Below are the code and all the weights of a small trained network. Each question names an input and a class and asks about switching units off, where a switched-off unit gives its printed mean instead of its output.

import numpy as np


def w(rows, s, z=0):
    codes = np.array(rows[::2]) - 128.0
    scale = np.full(codes.shape[1], s)
    scale[-1] = z or s
    return codes * scale


def norm(h):
    return h / np.sqrt((h * h).mean(-1, keepdims=True) + 1e-5)


def f(y):
    return y / 2 * (1 + np.tanh(0.7978845608 * (y + 0.044715 * y**3)))


def log_softmax(a):
    a = a - a.max(-1, keepdims=True)
    return a - np.log(np.exp(a).sum(-1, keepdims=True))


def net(x, mask):
    res = np.array(x, float).reshape(1, 7) / 4 @ E
    u = 0
    for l in range(2):
        y = f(norm(res) @ A[l][:, :-1].T + A[l][:, -1])
        res = res + np.where(mask[u : u + 14], y, B[l][:, -1]) @ B[l][:, :-1]
        u += 14
    return log_softmax(norm(res)[-1] @ U[:, :-1].T + U[:, -1])


A, B = {}, {}
E = w([
[137,190,137,194,58],'x0',
[99,129,228,86,124],'x1',
[178,255,86,9,108],'x2',
[145,75,94,103,33],'x3',
[171,124,134,138,125],'x4',
[126,129,126,126,127],'x5',
[114,129,126,125,129],'x6',
],0.0063)
A[0] = w([
[107,148,88,109,130,33],'L0N1',
[131,159,118,86,142,160],'L0N2',
[140,79,88,93,69,66],'L0N3',
[147,121,6,159,161,80],'L0N4',
[152,79,117,88,151,51],'L0N5',
[127,117,219,84,113,19],'L0N6',
[119,104,119,88,207,125],'L0N7',
[121,116,193,87,108,3],'L0N8',
[178,65,131,71,147,96],'L0N9',
[179,144,160,154,65,124],'L0N10',
[143,139,135,97,125,52],'L0N11',
[142,150,162,41,116,110],'L0N12',
[102,71,171,156,132,160],'L0N13',
[126,74,131,83,49,94],'L0N14',
],0.014,0.0049)
B[0] = w([
[122,31,107,130,119,126],'L0N1',
[165,65,61,194,161,209],'L0N2',
[142,182,188,149,226,186],'L0N3',
[166,119,255,32,14,214],'L0N4',
[18,133,95,183,50,143],'L0N5',
[162,69,203,60,20,178],'L0N6',
[123,212,160,201,80,186],'L0N7',
[129,86,179,65,70,150],'L0N8',
[17,199,67,178,74,180],'L0N9',
[46,120,16,153,80,202],'L0N10',
[123,100,100,89,137,133],'L0N11',
[151,117,85,106,128,254],'L0N12',
[194,125,8,101,120,240],'L0N13',
[228,213,180,230,215,211],'L0N14',
],0.0079,0.0056)
A[1] = w([
[132,34,140,180,133,60],'L1N1',
[148,40,108,158,166,19],'L1N2',
[141,50,219,53,38,145],'L1N3',
[136,218,183,154,177,176],'L1N4',
[10,183,75,160,67,49],'L1N5',
[107,5,192,223,125,163],'L1N6',
[116,111,125,166,57,106],'L1N7',
[200,147,108,186,92,90],'L1N8',
[113,76,82,87,111,131],'L1N9',
[254,105,101,114,152,204],'L1N10',
[167,91,20,161,136,118],'L1N11',
[211,122,181,137,79,60],'L1N12',
[172,234,75,17,144,3],'L1N13',
[103,179,71,140,14,189],'L1N14',
],0.0083,0.0048)
B[1] = w([
[156,167,86,92,65,129],'L1N1',
[142,114,29,102,106,125],'L1N2',
[90,240,171,78,173,201],'L1N3',
[178,21,203,230,133,168],'L1N4',
[42,111,97,218,106,152],'L1N5',
[217,223,75,97,42,159],'L1N6',
[64,132,161,84,116,158],'L1N7',
[139,126,185,95,134,186],'L1N8',
[71,90,95,137,211,143],'L1N9',
[45,49,169,136,195,231],'L1N10',
[95,92,135,60,189,200],'L1N11',
[102,161,133,77,199,161],'L1N12',
[160,97,63,145,2,171],'L1N13',
[85,113,166,147,180,255],'L1N14',
],0.0081)
U = w([
[151,179,197,45,86,124],'0',
[176,68,8,89,132,90],'1',
[96,112,151,154,163,254],'2',
[233,118,183,209,165,63],'3',
[39,169,101,224,78,23],'4',
[92,104,155,132,166,199],'5',
],0.014,0.0071)

Each question gives the input, the list of numbers given to net, and the class t.
The units are the neurons (one row each of A and B). Each row of codes is followed by its name. A weight is (code - 128) times the scale printed after its matrix; where a second scale follows, it is the last column's (A, B and U).
mask holds one flag per neuron, layer by layer. A switched-off neuron (its flag False) gives its mean, the last column of its row in B, instead of its output. The means were averaged over made-up inputs and are rounded, as every weight is.
A unit's drop is (log p(t) with every unit on - log p(t) with that unit switched off) / (log p(t) with every unit on - log p(t) with every unit switched off).
The circuit of an input: a set's keep is (log p(t) with only the set's units on - log p(t) with every unit switched off) / (log p(t) with every unit on - log p(t) with every unit switched off). Starting from the 12 units with the biggest drops (on a tie, the unit counted first), units are removed one at a time, each time the one whose removal leaves the highest keep (on an exact tie, the one counted first), for as long as the keep stays at least 0.8.
units of the circuit, in order: the units of the circuit, biggest drop first
unit that matters most: the unit with the biggest drop
top k neurons: the k neurons with the biggest drops, biggest first
k most important neurons of layer l: the k neurons of layer l with the biggest drops, biggest first
input [-3,-8,-1,-8,1,-3,7], class 0: unit that matters most	L0N4
input [3,0,6,-6,3,4,-1], class 1: top 2 neurons	[L0N14; L1N13]
input [0,8,-3,6,7,-4,-5], class 0: top 2 neurons	[L0N6; L0N8]
input [-8,0,7,-4,7,8,-8], class 4: top 3 neurons	[L0N9; L0N7; L0N5]
input [-4,3,0,6,3,-5,8], class 3: top 2 neurons	[L0N14; L0N3]
input [-6,1,-6,-2,0,-6,5], class 1: top 2 neurons	[L0N13; L0N4]
input [4,-1,7,8,3,2,8], class 3: units of the circuit, in order	[L0N14; L0N3; L1N4]
input [-8,4,6,-2,6,-7,-1], class 4: top 3 neurons	[L0N9; L0N7; L0N13]
input [-7,0,3,-8,2,4,2], class 3: units of the circuit, in order	[L0N7; L1N4]
input [2,3,6,-6,-2,-5,7], class 1: top 4 neurons	[L0N14; L1N13; L0N12; L0N3]
input [-8,2,7,-8,0,6,2], class 3: 2 most important neurons of layer 0	[L0N7; L0N13]
input [6,-7,-8,-8,4,-1,3], class 1: top 2 neurons	[L0N14; L0N7]
input [2,6,0,7,6,2,2], class 3: 2 most important neurons of layer 0	[L0N14; L0N3]
input [2,-6,-8,-3,6,-3,6], class 1: unit that matters most	L0N13
input [-8,-4,3,-6,-5,8,-1], class 4: top 2 neurons	[L0N7; L0N14]
input [-4,6,-4,2,2,-5,-7], class 0: top 3 neurons	[L0N6; L0N10; L0N8]
input [-3,8,-5,7,2,-2,2], class 0: top 2 neurons	[L0N6; L1N6]
input [7,-4,6,5,-2,7,-1], class 4: top 4 neurons	[L0N10; L0N13; L1N14; L1N13]
input [-5,3,4,-6,3,0,8], class 3: 2 most important neurons of layer 0	[L0N7; L0N10]
input [-3,1,-2,8,-3,-4,-2], class 3: unit that matters most	L0N14
input [-1,-2,1,5,3,0,-2], class 3: 2 most important neurons of layer 0	[L0N14; L0N3]
input [-7,-2,-8,5,-4,-5,-7], class 1: 2 most important neurons of layer 0	[L0N13; L0N10]
input [5,1,1,7,3,2,3], class 3: 2 most important neurons of layer 0	[L0N14; L0N3]
